Below are the code and all the weights of a small trained network. Each question names an input and a class and asks about switching units off, where a switched-off unit gives its printed mean instead of its output.

import numpy as np


def w(rows, s, z=0):
    codes = np.array(rows[::2]) - 128.0
    scale = np.full(codes.shape[1], s)
    scale[-1] = z or s
    return codes * scale


def f(y):
    return np.maximum(y, 0)


def log_softmax(a):
    a = a - a.max(-1, keepdims=True)
    return a - np.log(np.exp(a).sum(-1, keepdims=True))


def net(x, mask):
    res = np.array(x, float).reshape(1, 2) / 4 @ E
    y = f(res @ A[0][:, :-1].T + A[0][:, -1])
    res = res + np.where(mask, y, B[0][:, -1]) @ B[0][:, :-1]
    return log_softmax(res[-1] @ U[:, :-1].T + U[:, -1])


A, B = {}, {}
E = w([
[188,57,211,89,144,143],'x0',
[163,208,134,118,77,7],'x1',
],0.013)
A[0] = w([
[60,164,84,213,113,110,59],'neuron 1',
[7,143,76,215,128,117,22],'neuron 2',
[200,84,191,38,130,115,103],'neuron 3',
[254,46,216,89,151,124,30],'neuron 4',
[168,78,175,53,123,100,208],'neuron 5',
[171,143,164,95,129,55,98],'neuron 6',
[138,98,108,168,209,183,42],'neuron 7',
[230,159,133,114,31,118,131],'neuron 8',
[240,222,147,75,91,62,2],'neuron 9',
[197,101,203,82,182,119,55],'neuron 10',
[155,91,117,109,154,230,70],'neuron 11',
[207,165,165,171,92,91,169],'neuron 12',
[175,173,168,109,81,36,14],'neuron 13',
[135,85,64,131,226,168,210],'neuron 14',
],0.0083,0.0095)
B[0] = w([
[94,84,133,173,82,113,179],'neuron 1',
[99,85,120,206,102,172,178],'neuron 2',
[96,113,90,161,95,103,215],'neuron 3',
[90,108,103,169,91,163,224],'neuron 4',
[105,114,72,109,90,69,246],'neuron 5',
[147,158,174,138,160,168,185],'neuron 6',
[137,128,220,138,154,246,170],'neuron 7',
[170,141,157,129,161,161,199],'neuron 8',
[118,157,157,147,153,203,199],'neuron 9',
[66,82,95,203,92,148,188],'neuron 10',
[163,146,168,125,167,182,200],'neuron 11',
[166,147,156,106,135,139,214],'neuron 12',
[122,164,192,159,144,232,189],'neuron 13',
[178,149,139,77,159,105,255],'neuron 14',
],0.012,0.0099)
U = w([
[184,145,183,143,213,194,34],'0',
[8,104,76,210,32,134,63],'1',
[203,137,78,36,143,53,249],'2',
],0.013,0.014)

Each question gives the input, the list of numbers given to net, and the class t.
The units are the neurons (one row each of A and B). Each row of codes is followed by its name. A weight is (code - 128) times the scale printed after its matrix; where a second scale follows, it is the last column's (A, B and U).
mask holds one flag per neuron, in row order. A switched-off neuron (its flag False) gives its mean, the last column of its row in B, instead of its output. The means were averaged over made-up inputs and are rounded, as every weight is.
A unit's drop is (log p(t) with every unit on - log p(t) with that unit switched off) / (log p(t) with every unit on - log p(t) with every unit switched off).
unit that matters most: the unit with the biggest drop
k most important neurons: the k neurons with the biggest drops, biggest first
drop of u: that unit's drop, to one decimal
input [-6,6], class 0: unit that matters most => neuron 5
input [1,3], class 2: 2 most important neurons => [neuron 7; neuron 11]
input [-3,-2], class 2: 2 most important neurons => [neuron 4; neuron 10]
input [-2,-3], class 2: 2 most important neurons => [neuron 13; neuron 9]
input [-3,1], class 2: 3 most important neurons => [neuron 4; neuron 10; neuron 3]
input [0,-3], class 2: 2 most important neurons => [neuron 13; neuron 9]
input [-1,-3], class 2: 2 most important neurons => [neuron 13; neuron 9]
input [-2,2], class 2: drop of neuron 4 => 0.1
input [5,4], class 1: drop of neuron 3 => 0.3
input [3,1], class 2: drop of neuron 2 => 0.2
input [3,3], class 2: drop of neuron 2 => 0.3
